Here is a tiny trained network, its code and every weight. The questions are about switching its units off for an input and a target symbol, where a switched-off unit gives its printed mean instead of its output.

import numpy as np


def w(rows, s, z=0):
    codes = np.array(rows[::2]) - 128.0
    scale = np.full(codes.shape[1], s)
    scale[-1] = z or s
    return codes * scale


def f(y):
    return y / 2 * (1 + np.tanh(0.7978845608 * (y + 0.044715 * y**3)))


def softmax(a):
    e = np.exp(a - a.max(-1, keepdims=True))
    return e / e.sum(-1, keepdims=True)


def log_softmax(a):
    a = a - a.max(-1, keepdims=True)
    return a - np.log(np.exp(a).sum(-1, keepdims=True))


def net(x, mask):
    ids = ['βζηλμφψ'.index(c) for c in x.split()]
    T = len(ids)
    res = E[ids] + P[:T]
    r = res
    for j in range(2):
        rows = slice(2 * j, 2 * j + 2)
        q, k, v = (r @ M[0][rows].T for M in (Q, K, V))
        z = softmax(np.where(np.tri(T) > 0, q @ k.T / 2**0.5, -1e9)) @ v
        o = O[0][rows]
        res = res + np.where(mask[j], z, o[:, -1]) @ o[:, :-1]
    y = f(res @ A[0][:, :-1].T + A[0][:, -1])
    res = res + np.where(mask[2:6], y, B[0][:, -1]) @ B[0][:, :-1]
    return log_softmax(res[-1] @ U[:, :-1].T + U[:, -1])


Q, K, V, O, A, B = {}, {}, {}, {}, {}, {}
E = w([
[179,153,36,80,99,190,108],'β',
[143,6,112,46,147,125,165],'ζ',
[189,129,147,137,94,52,141],'η',
[165,64,114,203,171,103,97],'λ',
[50,138,154,73,78,116,112],'μ',
[111,145,163,169,173,143,93],'φ',
[187,97,85,136,129,56,142],'ψ',
],0.021)
P = w([
[144,208,98,7,142,90,218],'0',
[154,99,128,84,112,119,113],'1',
[136,106,118,115,112,142,102],'2',
[133,123,125,138,108,144,105],'3',
[127,133,130,139,101,157,104],'4',
[117,131,125,142,102,158,95],'5',
[117,137,124,147,102,140,94],'6',
[124,133,137,157,99,126,103],'7',
],0.014)
Q[0] = w([
[135,86,196,177,197,176,117],'head 1',
[118,123,159,110,209,191,231],'head 1',
[249,136,58,246,83,132,107],'head 2',
[102,187,130,150,145,134,176],'head 2',
],0.012)
K[0] = w([
[112,97,136,167,125,174,51],'head 1',
[126,95,150,170,84,188,7],'head 1',
[146,158,87,130,176,142,178],'head 2',
[128,156,118,182,70,197,112],'head 2',
],0.011)
V[0] = w([
[165,72,84,141,254,85,124],'head 1',
[202,177,169,119,152,80,96],'head 1',
[141,113,145,130,75,148,196],'head 2',
[65,123,137,184,51,123,174],'head 2',
],0.011)
O[0] = w([
[174,92,7,156,146,86,65,210],'head 1',
[166,151,212,116,204,124,73,129],'head 1',
[30,154,114,124,177,101,43,183],'head 2',
[183,88,58,181,141,181,110,2],'head 2',
],0.011,0.0092)
A[0] = w([
[77,35,88,53,123,127,255,3],'neuron 1',
[124,86,72,78,15,86,133,152],'neuron 2',
[135,140,192,159,101,189,235,102],'neuron 3',
[100,134,158,116,30,85,144,173],'neuron 4',
],0.0082,0.0016)
B[0] = w([
[204,160,114,137,157,154,49,224],'neuron 1',
[117,132,166,174,180,158,245,247],'neuron 2',
[170,191,106,207,98,44,117,146],'neuron 3',
[104,115,121,147,88,101,224,168],'neuron 4',
],0.012,0.013)
U = w([
[8,109,189,69,112,195,160,254],'β',
[6,78,14,148,111,169,180,109],'ζ',
[8,214,219,173,215,158,11,61],'η',
[226,153,86,242,151,198,98,9],'λ',
[162,200,163,244,87,201,112,63],'μ',
[137,89,110,94,39,142,79,252],'φ',
[109,106,31,112,73,66,2,104],'ψ',
],0.0062,0.0022)

Each question gives the input, a string of symbols that net reads in full, and the target symbol t.
The units are the heads (2 rows each of Q, K, V and O) and the neurons (one row each of A and B). Each row of codes is followed by its name. A weight is (code - 128) times the scale printed after its matrix; where a second scale follows, it is the last column's (O, A, B and U).
mask holds one flag per unit, heads first, then neurons. A switched-off unit (its flag False) gives its mean, the last column of its rows in O or B, instead of its output. The means were averaged over made-up inputs and are rounded, as every weight is.
A unit's drop is (log p(t) with every unit on - log p(t) with that unit switched off) / (log p(t) with every unit on - log p(t) with every unit switched off).
The circuit of an input: a set's keep is (log p(t) with only the set's units on - log p(t) with every unit switched off) / (log p(t) with every unit on - log p(t) with every unit switched off). Starting from all 6 units, units are removed one at a time, each time the one whose removal leaves the highest keep (on an exact tie, the one counted first), for as long as the keep stays at least 0.8.
circuit, biggest first: the units of the circuit, biggest drop first
most important unit: the unit with the biggest drop
k most important neurons: the k neurons with the biggest drops, biggest first
heads that matter: for each layer, one digit per head in row order, 1 if its drop is at least 0.15 and else 0, layers parted by /
drop when u is switched off: that unit's drop, to one decimal
input μ β μ β μ ζ, target λ: circuit, biggest first => [neuron 1; head 2]
input ζ λ μ, target ζ: circuit, biggest first => [head 1; neuron 2]
input ψ η μ ζ η, target ψ: circuit, biggest first => [head 1; neuron 2]
input ζ ζ ψ μ ζ μ β ζ, target μ: circuit, biggest first => [neuron 1; head 1]
input μ ψ ζ ψ β ψ ψ ψ, target μ: circuit, biggest first => [head 1; neuron 3]
input μ ζ η, target μ: most important unit => neuron 3
input ζ ζ ψ η, target ζ: 3 most important neurons => [neuron 1; neuron 2; neuron 4]
input φ μ ψ, target φ: circuit, biggest first => [head 1; neuron 2; head 2; neuron 1]
input ζ ζ ζ ζ η μ, target ζ: circuit, biggest first => [neuron 1; head 1]
input μ η λ, target ψ: heads that matter => 00
input φ ζ μ φ η, target φ: 3 most important neurons => [neuron 2; neuron 1; neuron 3]
input μ ζ ζ μ ζ β β ψ, target μ: 2 most important neurons => [neuron 3; neuron 4]
input ψ β β β η η, target ψ: drop when head 1 is switched off => 1.4
input β φ ψ φ β, target β: most important neuron => [neuron 1]
input η β η, target η: drop when head 1 is switched off => 1.1
input μ β β λ μ, target μ: drop when head 2 is switched off => 0.2
